Below are the code and all the weights of a small trained network. Each question names an input and a target symbol and asks about switching units off, where a switched-off unit gives its printed mean instead of its output.

import numpy as np


def w(rows, s, z=0):
    codes = np.array(rows[::2]) - 128.0
    scale = np.full(codes.shape[1], s)
    scale[-1] = z or s
    return codes * scale


def f(y):
    return np.maximum(y, 0)


def softmax(a):
    e = np.exp(a - a.max(-1, keepdims=True))
    return e / e.sum(-1, keepdims=True)


def log_softmax(a):
    a = a - a.max(-1, keepdims=True)
    return a - np.log(np.exp(a).sum(-1, keepdims=True))


def net(x, mask):
    ids = ['ΓΔΣαβεζηθμπτφψω'.index(c) for c in x.split()]
    T = len(ids)
    res = E[ids] + P[:T]
    u = 0
    for l in range(3):
        r = res
        for j in range(2):
            rows = slice(2 * j, 2 * j + 2)
            q, k, v = (r @ M[l][rows].T for M in (Q, K, V))
            z = softmax(np.where(np.tri(T) > 0, q @ k.T / 2**0.5, -1e9)) @ v
            o = O[l][rows]
            res = res + np.where(mask[u + j], z, o[:, -1]) @ o[:, :-1]
        u += 2
        y = f(res @ A[l][:, :-1].T + A[l][:, -1])
        res = res + np.where(mask[u : u + 4], y, B[l][:, -1]) @ B[l][:, :-1]
        u += 4
    return log_softmax(res[-1] @ U[:, :-1].T + U[:, -1])


Q, K, V, O, A, B = {}, {}, {}, {}, {}, {}
E = w([
[106,62,175],'Γ',
[170,129,118],'Δ',
[119,100,157],'Σ',
[154,168,134],'α',
[58,208,147],'β',
[67,197,149],'ε',
[93,109,168],'ζ',
[139,130,197],'η',
[182,29,33],'θ',
[77,222,120],'μ',
[47,112,187],'π',
[185,236,193],'τ',
[155,246,205],'φ',
[30,80,162],'ψ',
[244,167,135],'ω',
],0.014)
P = w([
[158,1,165],'0',
[191,137,139],'1',
[119,89,166],'2',
[108,120,138],'3',
[102,128,133],'4',
[93,115,128],'5',
[83,124,120],'6',
[81,127,119],'7',
[78,117,111],'8',
[71,129,113],'9',
[81,122,103],'10',
],0.0093)
Q[0] = w([
[55,163,2],'L0H1',
[84,186,85],'L0H1',
[70,55,76],'L0H2',
[93,141,157],'L0H2',
],0.0081)
K[0] = w([
[147,41,56],'L0H1',
[74,253,41],'L0H1',
[187,106,97],'L0H2',
[111,86,185],'L0H2',
],0.0072)
V[0] = w([
[134,97,143],'L0H1',
[147,139,123],'L0H1',
[116,135,65],'L0H2',
[129,158,249],'L0H2',
],0.013)
O[0] = w([
[138,94,255,172],'L0H1',
[89,134,159,122],'L0H1',
[97,144,63,153],'L0H2',
[197,210,118,2],'L0H2',
],0.0093,0.0044)
A[0] = w([
[42,37,158,62],'L0N1',
[78,178,60,15],'L0N2',
[96,113,2,5],'L0N3',
[113,216,49,229],'L0N4',
],0.0084,0.0028)
B[0] = w([
[103,227,240,254],'L0N1',
[123,1,84,149],'L0N2',
[76,34,200,178],'L0N3',
[126,13,135,183],'L0N4',
],0.0067,0.0084)
Q[1] = w([
[2,173,248],'L1H1',
[147,185,69],'L1H1',
[90,187,20],'L1H2',
[142,164,228],'L1H2',
],0.0067)
K[1] = w([
[146,210,142],'L1H1',
[127,170,174],'L1H1',
[255,94,93],'L1H2',
[129,181,106],'L1H2',
],0.016)
V[1] = w([
[164,253,125],'L1H1',
[108,157,67],'L1H1',
[176,118,48],'L1H2',
[200,145,122],'L1H2',
],0.0068)
O[1] = w([
[52,176,94,93],'L1H1',
[171,77,1,68],'L1H1',
[151,95,143,2],'L1H2',
[218,103,171,62],'L1H2',
],0.0082,0.007)
A[1] = w([
[93,207,108,198],'L1N1',
[129,205,133,35],'L1N2',
[176,243,34,2],'L1N3',
[91,255,97,222],'L1N4',
],0.0078,0.006)
B[1] = w([
[184,144,181,230],'L1N1',
[49,151,85,137],'L1N2',
[151,56,143,130],'L1N3',
[154,127,252,255],'L1N4',
],0.011,0.0057)
Q[2] = w([
[19,205,59],'L2H1',
[25,67,149],'L2H1',
[2,192,194],'L2H2',
[208,70,201],'L2H2',
],0.0088)
K[2] = w([
[184,186,116],'L2H1',
[178,128,9],'L2H1',
[125,157,229],'L2H2',
[122,49,59],'L2H2',
],0.013)
V[2] = w([
[77,253,190],'L2H1',
[38,37,165],'L2H1',
[13,191,77],'L2H2',
[166,115,185],'L2H2',
],0.0042)
O[2] = w([
[213,83,4,142],'L2H1',
[89,28,166,246],'L2H1',
[195,130,161,45],'L2H2',
[54,112,51,254],'L2H2',
],0.0036,0.0066)
A[2] = w([
[113,150,90,2],'L2N1',
[47,160,146,155],'L2N2',
[145,69,190,66],'L2N3',
[11,121,96,77],'L2N4',
],0.011,0.0073)
B[2] = w([
[14,2,205,128],'L2N1',
[188,21,23,254],'L2N2',
[80,186,121,221],'L2N3',
[134,190,70,212],'L2N4',
],0.0068,0.013)
U = w([
[219,37,222,227],'Γ',
[158,96,136,221],'Δ',
[129,84,75,83],'Σ',
[113,229,113,4],'α',
[178,158,139,59],'β',
[165,178,126,97],'ε',
[202,105,143,3],'ζ',
[135,197,131,15],'η',
[101,47,162,87],'θ',
[161,105,122,254],'μ',
[94,177,156,51],'π',
[103,255,119,118],'τ',
[165,165,155,102],'φ',
[64,206,156,71],'ψ',
[231,94,136,169],'ω',
],0.0095,0.0073)

Each question gives the input, a string of symbols that net reads in full, and the target symbol t.
The units are the heads (2 rows each of Q, K, V and O) and the neurons (one row each of A and B). Each row of codes is followed by its name. A weight is (code - 128) times the scale printed after its matrix; where a second scale follows, it is the last column's (O, A, B and U).
mask holds one flag per unit, layer by layer, with each layer's heads first. A switched-off unit (its flag False) gives its mean, the last column of its rows in O or B, instead of its output. The means were averaged over made-up inputs and are rounded, as every weight is.
A unit's drop is (log p(t) with every unit on - log p(t) with that unit switched off) / (log p(t) with every unit on - log p(t) with every unit switched off).
The circuit of an input: a set's keep is (log p(t) with only the set's units on - log p(t) with every unit switched off) / (log p(t) with every unit on - log p(t) with every unit switched off). Starting from the 12 units with the biggest drops (on a tie, the unit counted first), units are removed one at a time, each time the one whose removal leaves the highest keep (on an exact tie, the one counted first), for as long as the keep stays at least 0.8.
circuit, biggest first: the units of the circuit, biggest drop first
top k neurons: the k neurons with the biggest drops, biggest first
top k neurons in layer l: the k neurons of layer l with the biggest drops, biggest first
drop of u: that unit's drop, to one decimal
input Γ Σ Σ ζ τ β ω ψ φ ε, target Γ: top 4 neurons	(L1N4, L2N4, L2N3, L1N1)
input ε θ ε θ μ μ μ β θ Γ θ, target Σ: circuit, biggest first	(L0H2, L1N4)
input μ Σ θ μ Δ θ μ β μ π, target Γ: circuit, biggest first	(L2N2, L1N4, L1N1, L0N1)
input ε θ ω θ θ θ θ τ, target Γ: circuit, biggest first	(L2N4, L1N4)
input ε β μ μ β Γ π ψ, target Γ: top 3 neurons	(L2N4, L1N4, L0N4)
input φ μ θ θ θ θ Σ φ ψ θ ω, target ω: top 2 neurons	(L0N1, L1N4)
input Δ θ θ θ φ τ β ω τ θ, target Σ: top 2 neurons	(L1N4, L0N1)
input Δ θ β β μ ε ψ, target Γ: top 2 neurons	(L2N2, L0N1)
input Σ θ θ θ ω β π, target Γ: top neuron in layer 2	(L2N2)
input Δ μ μ θ φ, target Γ: top 3 neurons	(L2N4, L1N4, L1N1)
input Σ φ β, target Γ: top 3 neurons	(L1N4, L2N4, L1N1)
input θ ω μ, target Γ: top 4 neurons	(L1N4, L2N4, L1N1, L0N3)
input ε θ β θ μ β μ θ ω α μ, target Σ: top 4 neurons	(L0N1, L0N4, L0N2, L1N4)
input π π ε Δ β, target Γ: top 2 neurons	(L2N4, L1N4)
input θ θ θ θ, target θ: top neuron	(L0N3)
input ε θ μ, target Γ: drop of L2N4	0.3
input ψ θ ε β ζ ψ φ, target Γ: drop of L2N4	0.5
input β θ θ μ μ Δ θ τ, target Γ: drop of L0N4	-0.1
